Below are the code and all the weights of a small trained network. Each question names an input and a class and asks about switching units off, where a switched-off unit gives its printed mean instead of its output.

import numpy as np


def w(rows, s, z=0):
    codes = np.array(rows[::2]) - 128.0
    scale = np.full(codes.shape[1], s)
    scale[-1] = z or s
    return codes * scale


def f(y):
    return y / 2 * (1 + np.tanh(0.7978845608 * (y + 0.044715 * y**3)))


def log_softmax(a):
    a = a - a.max(-1, keepdims=True)
    return a - np.log(np.exp(a).sum(-1, keepdims=True))


def net(x, mask):
    res = np.array(x, float).reshape(1, 2) / 4 @ E
    y = f(res @ A[0][:, :-1].T + A[0][:, -1])
    res = res + np.where(mask, y, B[0][:, -1]) @ B[0][:, :-1]
    return log_softmax(res[-1] @ U[:, :-1].T + U[:, -1])


A, B = {}, {}
E = w([
[148,66,75,211,28,176,41,1],'x0',
[241,32,82,214,148,77,192,210],'x1',
],0.0077)
A[0] = w([
[67,183,180,152,127,117,124,123,249],'n0',
[62,245,204,102,215,58,171,219,173],'n1',
[155,55,36,168,42,239,30,80,77],'n2',
[215,16,75,222,112,21,198,232,117],'n3',
[64,202,195,52,95,156,53,64,98],'n4',
[23,215,194,40,75,158,43,123,102],'n5',
[97,202,205,130,241,86,178,196,90],'n6',
[116,179,152,26,195,105,194,168,93],'n7',
[112,93,62,168,16,144,46,35,140],'n8',
[2,204,154,47,120,170,110,84,137],'n9',
],0.0058,0.013)
B[0] = w([
[146,116,157,176,44,153,181,46,253],'n0',
[88,126,158,174,106,97,167,116,247],'n1',
[46,180,95,131,184,83,46,235,175],'n2',
[165,63,46,73,171,180,179,98,215],'n3',
[151,96,66,95,255,116,107,176,174],'n4',
[147,84,40,81,206,137,131,129,182],'n5',
[83,151,122,153,150,87,63,222,180],'n6',
[77,166,98,146,172,74,67,244,173],'n7',
[78,106,147,182,82,68,132,185,200],'n8',
[167,79,69,80,142,160,183,104,195],'n9',
],0.013,0.012)
U = w([
[208,72,16,51,196,188,167,128,114],'0',
[26,158,169,200,111,23,114,229,108],'1',
[177,118,236,199,4,183,202,1,253],'2',
[196,182,176,89,130,120,75,150,89],'3',
[170,203,151,134,155,168,91,149,86],'4',
],0.0094,0.0053)

Each question gives the input, the list of numbers given to net, and the class t.
The units are the neurons (one row each of A and B). Each row of codes is followed by its name. A weight is (code - 128) times the scale printed after its matrix; where a second scale follows, it is the last column's (A, B and U).
mask holds one flag per neuron, in row order. A switched-off neuron (its flag False) gives its mean, the last column of its row in B, instead of its output. The means were averaged over made-up inputs and are rounded, as every weight is.
A unit's drop is (log p(t) with every unit on - log p(t) with that unit switched off) / (log p(t) with every unit on - log p(t) with every unit switched off).
The circuit of an input: a set's keep is (log p(t) with only the set's units on - log p(t) with every unit switched off) / (log p(t) with every unit on - log p(t) with every unit switched off). Starting from all 10 units, units are removed one at a time, each time the one whose removal leaves the highest keep (on an exact tie, the one counted first), for as long as the keep stays at least 0.8.
circuit, biggest first: the units of the circuit, biggest drop first
k most important neurons: the k neurons with the biggest drops, biggest first
drop when u is switched off: that unit's drop, to one decimal
input [-4,-5], class 0: circuit, biggest first -> n9
input [-2,3], class 2: circuit, biggest first -> n4, n2
input [6,-7], class 0: 2 most important neurons -> n9, n5
input [-2,-3], class 2: 3 most important neurons -> n3, n0, n2
input [5,-4], class 1: 2 most important neurons -> n8, n3
input [-6,-6], class 0: 3 most important neurons -> n9, n5, n8
input [6,4], class 1: 2 most important neurons -> n2, n8
input [7,-7], class 0: 3 most important neurons -> n9, n5, n4
input [1,3], class 2: 2 most important neurons -> n4, n5
input [6,-6], class 0: 4 most important neurons -> n9, n5, n4, n1
input [6,3], class 1: drop when n2 is switched off -> 0.2
input [-3,-3], class 2: drop when n8 is switched off -> 0.1
input [6,-8], class 0: drop when n9 is switched off -> 0.1
input [-7,-7], class 0: most important neuron -> n9
input [7,4], class 1: 2 most important neurons -> n2, n8
